Below are the code and all the weights of a small trained network. Each question names an input and a target symbol and asks about switching units off, where a switched-off unit gives its printed mean instead of its output.

import numpy as np


def w(rows, s, z=0):
    codes = np.array(rows[::2]) - 128.0
    scale = np.full(codes.shape[1], s)
    scale[-1] = z or s
    return codes * scale


def f(y):
    return np.maximum(y, 0)


def softmax(a):
    e = np.exp(a - a.max(-1, keepdims=True))
    return e / e.sum(-1, keepdims=True)


def log_softmax(a):
    a = a - a.max(-1, keepdims=True)
    return a - np.log(np.exp(a).sum(-1, keepdims=True))


def net(x, mask):
    ids = ['ζλξστφω'.index(c) for c in x.split()]
    T = len(ids)
    res = E[ids] + P[:T]
    r = res
    for j in range(3):
        rows = slice(4 * j, 4 * j + 4)
        q, k, v = (r @ M[0][rows].T for M in (Q, K, V))
        z = softmax(np.where(np.tri(T) > 0, q @ k.T / 4**0.5, -1e9)) @ v
        o = O[0][rows]
        res = res + np.where(mask[j], z, o[:, -1]) @ o[:, :-1]
    y = f(res @ A[0][:, :-1].T + A[0][:, -1])
    res = res + np.where(mask[3:19], y, B[0][:, -1]) @ B[0][:, :-1]
    return log_softmax(res[-1] @ U[:, :-1].T + U[:, -1])


Q, K, V, O, A, B = {}, {}, {}, {}, {}, {}
E = w([
[109,118,108],'ζ',
[91,122,171],'λ',
[226,204,96],'ξ',
[116,73,58],'σ',
[105,116,111],'τ',
[88,212,183],'φ',
[87,6,58],'ω',
],0.016)
P = w([
[150,164,100],'0',
[91,105,207],'1',
[24,127,137],'2',
[58,132,125],'3',
[130,186,216],'4',
[31,106,83],'5',
[3,88,152],'6',
[14,139,109],'7',
[30,125,158],'8',
[116,160,169],'9',
[63,99,71],'10',
[80,107,82],'11',
[109,120,88],'12',
[95,100,84],'13',
],0.0072)
Q[0] = w([
[35,47,198],'head 0',
[181,128,124],'head 0',
[55,112,79],'head 0',
[160,94,211],'head 0',
[150,208,223],'head 1',
[65,111,107],'head 1',
[110,76,64],'head 1',
[213,132,221],'head 1',
[153,129,71],'head 2',
[83,180,5],'head 2',
[202,71,156],'head 2',
[12,213,96],'head 2',
],0.011)
K[0] = w([
[64,48,112],'head 0',
[79,136,131],'head 0',
[81,95,113],'head 0',
[121,144,106],'head 0',
[97,69,64],'head 1',
[141,172,65],'head 1',
[129,167,206],'head 1',
[239,61,96],'head 1',
[39,107,119],'head 2',
[32,247,162],'head 2',
[87,73,55],'head 2',
[120,148,213],'head 2',
],0.013)
V[0] = w([
[184,161,112],'head 0',
[87,38,105],'head 0',
[142,202,245],'head 0',
[178,120,124],'head 0',
[110,212,104],'head 1',
[193,136,177],'head 1',
[133,66,89],'head 1',
[66,108,86],'head 1',
[220,92,64],'head 2',
[127,169,51],'head 2',
[6,153,153],'head 2',
[163,217,198],'head 2',
],0.012)
O[0] = w([
[71,98,150,68],'head 0',
[176,224,111,220],'head 0',
[15,22,135,31],'head 0',
[95,216,121,90],'head 0',
[116,234,173,167],'head 1',
[133,194,92,81],'head 1',
[172,44,45,98],'head 1',
[129,77,183,169],'head 1',
[182,40,82,8],'head 2',
[177,232,206,124],'head 2',
[177,121,189,254],'head 2',
[108,2,222,172],'head 2',
],0.0068,0.0097)
A[0] = w([
[51,52,165,63],'neuron 0',
[98,195,107,157],'neuron 1',
[156,132,91,188],'neuron 2',
[80,141,8,147],'neuron 3',
[153,85,96,38],'neuron 4',
[165,87,175,35],'neuron 5',
[116,110,165,35],'neuron 6',
[149,48,108,137],'neuron 7',
[137,160,181,57],'neuron 8',
[42,93,160,74],'neuron 9',
[156,190,111,154],'neuron 10',
[189,115,119,153],'neuron 11',
[85,156,148,3],'neuron 12',
[132,176,99,244],'neuron 13',
[161,142,179,63],'neuron 14',
[166,161,141,18],'neuron 15',
],0.013,0.0053)
B[0] = w([
[225,207,100,170],'neuron 0',
[165,12,167,218],'neuron 1',
[23,100,135,165],'neuron 2',
[147,219,156,139],'neuron 3',
[231,114,214,130],'neuron 4',
[109,217,96,145],'neuron 5',
[225,203,18,153],'neuron 6',
[12,254,51,133],'neuron 7',
[200,181,8,233],'neuron 8',
[196,115,220,175],'neuron 9',
[82,82,130,247],'neuron 10',
[86,173,129,165],'neuron 11',
[253,151,67,159],'neuron 12',
[24,43,156,232],'neuron 13',
[156,80,111,212],'neuron 14',
[117,201,49,183],'neuron 15',
],0.0058,0.011)
U = w([
[137,175,175,63],'ζ',
[182,160,199,47],'λ',
[132,160,193,199],'ξ',
[214,118,39,6],'σ',
[145,165,141,253],'τ',
[149,251,130,154],'φ',
[196,135,13,218],'ω',
],0.011,0.005)

Each question gives the input, a string of symbols that net reads in full, and the target symbol t.
The units are the heads (4 rows each of Q, K, V and O) and the neurons (one row each of A and B). Each row of codes is followed by its name. A weight is (code - 128) times the scale printed after its matrix; where a second scale follows, it is the last column's (O, A, B and U).
mask holds one flag per unit, heads first, then neurons. A switched-off unit (its flag False) gives its mean, the last column of its rows in O or B, instead of its output. The means were averaged over made-up inputs and are rounded, as every weight is.
A unit's drop is (log p(t) with every unit on - log p(t) with that unit switched off) / (log p(t) with every unit on - log p(t) with every unit switched off).
The circuit of an input: a set's keep is (log p(t) with only the set's units on - log p(t) with every unit switched off) / (log p(t) with every unit on - log p(t) with every unit switched off). Starting from the 12 units with the biggest drops (on a tie, the unit counted first), units are removed one at a time, each time the one whose removal leaves the highest keep (on an exact tie, the one counted first), for as long as the keep stays at least 0.8.
units of the circuit, in order: the units of the circuit, biggest drop first
unit that matters most: the unit with the biggest drop
top k neurons: the k neurons with the biggest drops, biggest first
heads that matter: for each layer, one digit per head in row order, 1 if its drop is at least 0.15 and else 0, layers parted by /
drop when u is switched off: that unit's drop, to one decimal
input ξ τ φ σ, target φ: units of the circuit, in order -> (head 1)
input τ τ τ λ φ ζ, target λ: units of the circuit, in order -> (head 2; neuron 9)
input τ ω ξ ζ ζ ω ω τ λ, target ω: heads that matter -> 100
input φ ζ τ ζ φ φ, target λ: heads that matter -> 101
input ζ τ ω ζ, target ω: top 2 neurons -> (neuron 15; neuron 9)
input σ τ ω τ, target ω: top 3 neurons -> (neuron 15; neuron 9; neuron 1)
input τ σ ω ω ζ ω ζ, target ω: top 2 neurons -> (neuron 15; neuron 1)
input τ τ τ φ φ φ λ ζ, target λ: heads that matter -> 101
input ζ τ ω τ ζ λ τ ω τ τ τ τ ζ λ, target ω: heads that matter -> 101
input ζ φ φ φ ξ τ τ φ ω, target φ: top 2 neurons -> (neuron 15; neuron 8)
input τ ω τ, target ω: drop when head 0 is switched off -> 0.9
input τ φ λ τ, target λ: drop when neuron 10 is switched off -> 0.0
input ζ φ λ φ ζ τ, target λ: drop when neuron 15 is switched off -> 0.2
input φ ω ω ω, target φ: unit that matters most -> head 0
input φ φ ζ λ λ τ ξ τ φ, target λ: drop when neuron 5 is switched off -> -0.3
